Below are the code and all the weights of a small trained network. Each question names an input and a target symbol and asks about switching units off, where a switched-off unit gives its printed mean instead of its output.

import numpy as np


def w(rows, s, z=0):
    codes = np.array(rows[::2]) - 128.0
    scale = np.full(codes.shape[1], s)
    scale[-1] = z or s
    return codes * scale


def f(y):
    return np.maximum(y, 0)


def softmax(a):
    e = np.exp(a - a.max(-1, keepdims=True))
    return e / e.sum(-1, keepdims=True)


def log_softmax(a):
    a = a - a.max(-1, keepdims=True)
    return a - np.log(np.exp(a).sum(-1, keepdims=True))


def net(x, mask):
    ids = ['ΔΛΞΩαβγεθπστ'.index(c) for c in x.split()]
    T = len(ids)
    res = E[ids] + P[:T]
    u = 0
    for l in range(2):
        q, k, v = (res @ M[l].T for M in (Q, K, V))
        z = softmax(np.where(np.tri(T) > 0, q @ k.T / 3**0.5, -1e9)) @ v
        res = res + np.where(mask[u], z, O[l][:, -1]) @ O[l][:, :-1]
        u += 1
        y = f(res @ A[l][:, :-1].T + A[l][:, -1])
        res = res + np.where(mask[u : u + 12], y, B[l][:, -1]) @ B[l][:, :-1]
        u += 12
    return log_softmax(res[-1] @ U[:, :-1].T + U[:, -1])


Q, K, V, O, A, B = {}, {}, {}, {}, {}, {}
E = w([
[89,129,198,111],'Δ',
[187,170,10,142],'Λ',
[115,112,156,123],'Ξ',
[101,253,185,146],'Ω',
[142,163,118,126],'α',
[144,128,113,112],'β',
[153,151,71,131],'γ',
[149,102,97,58],'ε',
[146,161,111,124],'θ',
[145,132,110,119],'π',
[96,166,76,128],'σ',
[151,137,79,123],'τ',
],0.014)
P = w([
[127,85,140,126],'0',
[63,114,106,198],'1',
[109,170,107,3],'2',
[214,87,125,154],'3',
[76,127,124,205],'4',
[96,167,129,14],'5',
[231,158,183,153],'6',
[94,139,125,208],'7',
],0.016)
Q[0] = w([
[196,190,217,102],'0.h1',
[1,173,131,179],'0.h1',
[74,25,154,46],'0.h1',
],0.0069)
K[0] = w([
[196,54,150,164],'0.h1',
[65,254,148,191],'0.h1',
[36,98,71,97],'0.h1',
],0.0068)
V[0] = w([
[41,25,158,140],'0.h1',
[120,129,95,108],'0.h1',
[134,254,168,139],'0.h1',
],0.0081)
O[0] = w([
[125,243,5,161,72],'0.h1',
[232,113,110,94,113],'0.h1',
[39,1,167,35,254],'0.h1',
],0.007,0.0056)
A[0] = w([
[165,66,135,134,202],'0.n1',
[94,131,168,145,51],'0.n2',
[171,209,131,120,59],'0.n3',
[146,155,134,208,99],'0.n4',
[175,128,85,132,72],'0.n5',
[131,67,78,144,148],'0.n6',
[75,145,131,141,39],'0.n7',
[146,63,214,101,136],'0.n8',
[248,102,172,138,31],'0.n9',
[148,218,176,209,253],'0.n10',
[171,155,157,222,77],'0.n11',
[173,123,102,89,53],'0.n12',
],0.013,0.0046)
B[0] = w([
[71,147,214,227,183],'0.n1',
[132,171,137,169,180],'0.n2',
[135,85,130,63,149],'0.n3',
[123,68,3,72,147],'0.n4',
[214,196,168,115,142],'0.n5',
[116,225,187,168,159],'0.n6',
[120,145,171,194,169],'0.n7',
[128,184,4,128,255],'0.n8',
[104,246,140,128,190],'0.n9',
[125,30,18,140,204],'0.n10',
[118,97,73,76,157],'0.n11',
[109,39,198,165,145],'0.n12',
],0.0074,0.0091)
Q[1] = w([
[146,45,254,149],'1.h1',
[28,143,156,85],'1.h1',
[237,128,30,121],'1.h1',
],0.0044)
K[1] = w([
[35,115,87,35],'1.h1',
[1,76,174,204],'1.h1',
[168,170,99,103],'1.h1',
],0.0041)
V[1] = w([
[2,86,115,4],'1.h1',
[105,179,131,4],'1.h1',
[136,62,137,125],'1.h1',
],0.0066)
O[1] = w([
[126,255,94,90,254],'1.h1',
[221,227,92,171,39],'1.h1',
[141,117,149,42,5],'1.h1',
],0.0092,0.0022)
A[1] = w([
[177,117,107,95,76],'1.n1',
[219,148,98,68,155],'1.n2',
[96,102,117,143,167],'1.n3',
[126,139,178,192,75],'1.n4',
[248,57,49,129,65],'1.n5',
[131,108,145,230,180],'1.n6',
[123,110,80,182,3],'1.n7',
[217,208,103,140,115],'1.n8',
[87,20,135,141,78],'1.n9',
[56,196,91,160,88],'1.n10',
[115,151,140,26,104],'1.n11',
[144,60,119,203,155],'1.n12',
],0.012,0.0072)
B[1] = w([
[159,130,178,176,132],'1.n1',
[34,86,128,145,156],'1.n2',
[109,139,108,92,176],'1.n3',
[111,114,96,107,156],'1.n4',
[136,236,171,50,151],'1.n5',
[65,146,161,114,203],'1.n6',
[148,82,254,91,145],'1.n7',
[169,59,70,92,169],'1.n8',
[208,105,71,159,154],'1.n9',
[197,93,174,169,255],'1.n10',
[161,79,164,100,187],'1.n11',
[106,155,159,138,168],'1.n12',
],0.0099,0.014)
U = w([
[212,140,136,162,184],'Δ',
[56,124,61,57,201],'Λ',
[81,140,7,123,252],'Ξ',
[50,159,152,167,140],'Ω',
[132,154,138,119,103],'α',
[123,152,91,133,178],'β',
[101,178,91,111,142],'γ',
[83,186,98,114,160],'ε',
[116,145,146,89,115],'θ',
[116,71,93,149,25],'π',
[122,104,110,142,19],'σ',
[128,196,163,96,41],'τ',
],0.011,0.0032)

Each question gives the input, a string of symbols that net reads in full, and the target symbol t.
The units are the heads (3 rows each of Q, K, V and O) and the neurons (one row each of A and B). Each row of codes is followed by its name. A weight is (code - 128) times the scale printed after its matrix; where a second scale follows, it is the last column's (O, A, B and U).
mask holds one flag per unit, layer by layer, with each layer's heads first. A switched-off unit (its flag False) gives its mean, the last column of its rows in O or B, instead of its output. The means were averaged over made-up inputs and are rounded, as every weight is.
A unit's drop is (log p(t) with every unit on - log p(t) with that unit switched off) / (log p(t) with every unit on - log p(t) with every unit switched off).
The circuit of an input: a set's keep is (log p(t) with only the set's units on - log p(t) with every unit switched off) / (log p(t) with every unit on - log p(t) with every unit switched off). Starting from the 12 units with the biggest drops (on a tie, the unit counted first), units are removed one at a time, each time the one whose removal leaves the highest keep (on an exact tie, the one counted first), for as long as the keep stays at least 0.8.
units of the circuit, in order: the units of the circuit, biggest drop first
k most important neurons: the k neurons with the biggest drops, biggest first
k most important neurons of layer l: the k neurons of layer l with the biggest drops, biggest first
input θ σ θ Ω τ, target Ω: most important neuron : 0.n6
input Ω Ω Δ Λ ε Ξ Ξ, target Ω: 4 most important neurons : 0.n8; 0.n1; 0.n9; 1.n6
input σ σ β Λ Δ, target π: units of the circuit, in order : 0.h1; 0.n10; 1.h1
input Δ Ω Ξ Ξ Ξ Ω Ω τ, target Ω: units of the circuit, in order : 0.n1; 0.n6; 0.h1
input Δ Δ Ω, target Λ: units of the circuit, in order : 0.h1; 0.n3; 1.n2; 0.n1
input Δ Ω Ω Δ π Ω Ω γ, target Ω: units of the circuit, in order : 0.n1; 0.h1; 0.n6
input Λ Ω α Δ, target Ω: 2 most important neurons of layer 0 : 0.n1; 0.n5
input Δ Ω Ω, target θ: units of the circuit, in order : 1.n11; 0.n8; 0.n3
input Δ ε Ξ Δ Ω Δ Λ, target Ξ: 3 most important neurons of layer 1 : 1.n8; 1.n10; 1.n2
input Λ Ω σ Ω, target Ω: 3 most important neurons : 0.n8; 0.n1; 0.n5
input σ Ω Ω Ω Λ, target Ω: units of the circuit, in order : 0.h1; 0.n6; 0.n1; 1.n6
input Δ ε Ω, target Λ: 3 most important neurons : 0.n3; 1.n2; 1.n10
input Ω σ γ Λ σ Ω α, target Ω: 4 most important neurons : 0.n8; 0.n1; 0.n9; 0.n5
input Ω π Ω ε ε Ω Δ, target τ: 4 most important neurons : 1.n5; 0.n10; 1.n7; 0.n5
input ε Ω Δ π, target τ: 4 most important neurons : 1.n5; 0.n10; 0.n5; 0.n4
input Δ Ω Δ Δ Λ γ θ, target Ξ: 2 most important neurons : 0.n9; 1.n8
input θ α Λ Ω γ, target Ω: 2 most important neurons of layer 1 : 1.n6; 1.n8
input Ω Δ Ω Ω β, target Ω: 3 most important neurons of layer 0 : 0.n1; 0.n6; 0.n10
input Λ τ α Ω β π Ω Λ, target Ω: most important neuron of layer 1 : 1.n6
input Λ Δ γ σ, target Ω: 2 most important neurons : 0.n1; 1.n6
input Δ γ Ω Λ γ Δ Ω, target Ω: 2 most important neurons of layer 0 : 0.n9; 0.n8
input Ω Δ Ω Λ Λ Ξ β, target Ω: 4 most important neurons : 0.n8; 0.n1; 0.n9; 0.n5
input Ω Ω γ Λ Ω Ω σ, target Ω: 3 most important neurons : 0.n8; 0.n1; 0.n5
input Δ Ω σ Λ Ω θ θ, target Ω: most important neuron : 0.n8
input Δ γ Δ Λ Ξ Λ π, target Ω: 4 most important neurons : 0.n1; 0.n5; 0.n9; 0.n8
input α Ξ σ Ξ Λ, target τ: 2 most important neurons : 1.n5; 1.n7
input σ Λ Ω Λ Λ Ω Δ, target Ω: 2 most important neurons of layer 1 : 1.n6; 1.n12
